Here is a tiny trained network, its code and every weight. The questions are about switching its units off for an input and a target symbol, where a switched-off unit gives its printed mean instead of its output.

import numpy as np


def w(rows, s, z=0):
    codes = np.array(rows[::2]) - 128.0
    scale = np.full(codes.shape[1], s)
    scale[-1] = z or s
    return codes * scale


def f(y):
    return np.maximum(y, 0)


def softmax(a):
    e = np.exp(a - a.max(-1, keepdims=True))
    return e / e.sum(-1, keepdims=True)


def log_softmax(a):
    a = a - a.max(-1, keepdims=True)
    return a - np.log(np.exp(a).sum(-1, keepdims=True))


def net(x, mask):
    ids = ['αβγδθξτ'.index(c) for c in x.split()]
    T = len(ids)
    res = E[ids] + P[:T]
    u = 0
    for l in range(3):
        r = res
        for j in range(2):
            rows = slice(2 * j, 2 * j + 2)
            q, k, v = (r @ M[l][rows].T for M in (Q, K, V))
            z = softmax(np.where(np.tri(T) > 0, q @ k.T / 2**0.5, -1e9)) @ v
            o = O[l][rows]
            res = res + np.where(mask[u + j], z, o[:, -1]) @ o[:, :-1]
        u += 2
        y = f(res @ A[l][:, :-1].T + A[l][:, -1])
        res = res + np.where(mask[u : u + 4], y, B[l][:, -1]) @ B[l][:, :-1]
        u += 4
    return log_softmax(res[-1] @ U[:, :-1].T + U[:, -1])


Q, K, V, O, A, B = {}, {}, {}, {}, {}, {}
E = w([
[84,146,134,123],'α',
[75,172,148,85],'β',
[143,157,172,133],'γ',
[67,152,100,122],'δ',
[131,175,148,121],'θ',
[86,160,129,108],'ξ',
[125,141,168,251],'τ',
],0.022)
P = w([
[105,106,128,68],'0',
[75,86,227,118],'1',
[123,213,122,204],'2',
[212,104,28,90],'3',
[88,8,70,131],'4',
[163,201,128,194],'5',
[221,127,132,61],'6',
],0.012)
Q[0] = w([
[197,223,33,77],'0.h0',
[42,254,157,136],'0.h0',
[161,92,72,142],'0.h1',
[119,218,107,170],'0.h1',
],0.0085)
K[0] = w([
[135,140,131,79],'0.h0',
[194,32,75,168],'0.h0',
[58,87,2,181],'0.h1',
[146,22,85,95],'0.h1',
],0.0093)
V[0] = w([
[119,175,124,146],'0.h0',
[125,192,88,7],'0.h0',
[85,63,183,240],'0.h1',
[176,128,147,131],'0.h1',
],0.011)
O[0] = w([
[182,59,143,45,234],'0.h0',
[102,183,254,112,248],'0.h0',
[145,49,105,169,90],'0.h1',
[175,179,128,81,5],'0.h1',
],0.01,0.0024)
A[0] = w([
[210,41,120,89,40],'0.n0',
[5,52,128,64,6],'0.n1',
[174,152,110,2,100],'0.n2',
[59,1,120,190,123],'0.n3',
],0.0092,0.0023)
B[0] = w([
[82,188,189,114,179],'0.n0',
[47,114,253,75,230],'0.n1',
[187,167,150,74,218],'0.n2',
[142,177,140,144,255],'0.n3',
],0.011,0.0067)
Q[1] = w([
[100,86,127,254],'1.h0',
[128,165,176,137],'1.h0',
[100,114,89,48],'1.h1',
[230,163,114,124],'1.h1',
],0.0089)
K[1] = w([
[203,99,125,197],'1.h0',
[146,182,126,95],'1.h0',
[128,250,183,148],'1.h1',
[71,145,104,86],'1.h1',
],0.011)
V[1] = w([
[245,153,106,43],'1.h0',
[207,2,96,143],'1.h0',
[141,198,228,71],'1.h1',
[204,216,167,152],'1.h1',
],0.0063)
O[1] = w([
[42,194,111,139,98],'1.h0',
[174,164,1,69,5],'1.h0',
[144,157,82,139,237],'1.h1',
[222,197,139,195,153],'1.h1',
],0.0069,0.024)
A[1] = w([
[124,122,108,78,162],'1.n0',
[96,176,88,76,236],'1.n1',
[134,82,129,3,221],'1.n2',
[169,133,174,157,2],'1.n3',
],0.011,0.0029)
B[1] = w([
[175,251,53,255,129],'1.n0',
[184,78,210,124,137],'1.n1',
[96,43,197,175,156],'1.n2',
[37,199,87,140,249],'1.n3',
],0.0082,0.014)
Q[2] = w([
[177,93,136,2],'2.h0',
[36,156,22,160],'2.h0',
[65,134,131,90],'2.h1',
[170,181,165,156],'2.h1',
],0.0081)
K[2] = w([
[99,119,69,216],'2.h0',
[149,59,4,2],'2.h0',
[90,187,105,50],'2.h1',
[109,215,95,150],'2.h1',
],0.0063)
V[2] = w([
[171,118,150,225],'2.h0',
[167,85,152,157],'2.h0',
[86,159,93,127],'2.h1',
[178,1,206,249],'2.h1',
],0.0086)
O[2] = w([
[122,126,138,234,112],'2.h0',
[93,1,127,108,1],'2.h0',
[98,114,90,84,189],'2.h1',
[76,157,83,114,103],'2.h1',
],0.011,0.0052)
A[2] = w([
[239,97,37,149,255],'2.n0',
[255,103,160,144,83],'2.n1',
[228,155,86,206,165],'2.n2',
[222,131,252,95,238],'2.n3',
],0.0059,0.0035)
B[2] = w([
[176,136,187,106,145],'2.n0',
[252,38,231,174,137],'2.n1',
[129,53,84,42,161],'2.n2',
[22,99,112,118,252],'2.n3',
],0.013,0.019)
U = w([
[73,191,148,149,2],'α',
[57,71,167,145,20],'β',
[151,141,248,172,132],'γ',
[98,108,194,164,241],'δ',
[78,135,170,240,151],'θ',
[45,61,112,91,201],'ξ',
[42,149,107,147,161],'τ',
],0.012,0.005)

Each question gives the input, a string of symbols that net reads in full, and the target symbol t.
The units are the heads (2 rows each of Q, K, V and O) and the neurons (one row each of A and B). Each row of codes is followed by its name. A weight is (code - 128) times the scale printed after its matrix; where a second scale follows, it is the last column's (O, A, B and U).
mask holds one flag per unit, layer by layer, with each layer's heads first. A switched-off unit (its flag False) gives its mean, the last column of its rows in O or B, instead of its output. The means were averaged over made-up inputs and are rounded, as every weight is.
A unit's drop is (log p(t) with every unit on - log p(t) with that unit switched off) / (log p(t) with every unit on - log p(t) with every unit switched off).
The circuit of an input: a set's keep is (log p(t) with only the set's units on - log p(t) with every unit switched off) / (log p(t) with every unit on - log p(t) with every unit switched off). Starting from the 12 units with the biggest drops (on a tie, the unit counted first), units are removed one at a time, each time the one whose removal leaves the highest keep (on an exact tie, the one counted first), for as long as the keep stays at least 0.8.
units of the circuit, in order: the units of the circuit, biggest drop first
top k neurons: the k neurons with the biggest drops, biggest first
heads that matter: for each layer, one digit per head in row order, 1 if its drop is at least 0.15 and else 0, layers parted by /
input β δ β ξ θ α δ, target α: units of the circuit, in order -> [2.h0, 0.h0, 0.h1]
input β β ξ α α θ θ, target α: heads that matter -> 10 / 10 / 10
input τ τ β ξ, target θ: top 3 neurons -> [0.n3, 0.n0, 2.n3]
input τ τ τ β θ θ θ, target θ: units of the circuit, in order -> [2.h0]
input τ ξ ξ, target ξ: units of the circuit, in order -> [1.h0, 0.h0, 2.n2]
input θ ξ θ γ β τ β, target γ: units of the circuit, in order -> [0.h1, 2.h1, 0.n2]
input τ θ γ, target ξ: top 2 neurons -> [2.n2, 0.n1]
input τ τ τ α, target θ: heads that matter -> 00 / 01 / 11
input θ β β ξ θ θ ξ, target γ: units of the circuit, in order -> [2.h1, 0.h1, 0.n2]
input θ β δ θ, target γ: heads that matter -> 11 / 01 / 01
input α γ θ θ θ τ α, target ξ: top 2 neurons -> [0.n1, 0.n3]
input τ θ ξ α, target θ: heads that matter -> 01 / 01 / 11
input β τ β β, target α: top 2 neurons -> [1.n3, 2.n3]
input θ δ β θ, target γ: top 3 neurons -> [2.n1, 0.n2, 0.n1]
input β α τ θ δ τ, target ξ: units of the circuit, in order -> [2.n2, 0.h0]
input τ δ τ γ, target θ: units of the circuit, in order -> [2.h0]
input β θ τ τ τ, target τ: top 3 neurons -> [0.n0, 0.n3, 2.n2]
input ξ θ ξ δ β, target β: top 2 neurons -> [0.n1, 2.n3]
input θ ξ τ α, target γ: top 2 neurons -> [2.n1, 0.n2]
input θ ξ γ ξ τ δ, target ξ: units of the circuit, in order -> [2.n2, 0.h0, 1.h0]
input α τ θ, target ξ: heads that matter -> 10 / 10 / 01
input γ τ δ, target ξ: units of the circuit, in order -> [0.h0, 2.n2, 1.h0]
input β α δ τ θ β, target ξ: heads that matter -> 10 / 10 / 01
input θ δ δ ξ, target γ: top 3 neurons -> [2.n1, 0.n2, 0.n1]
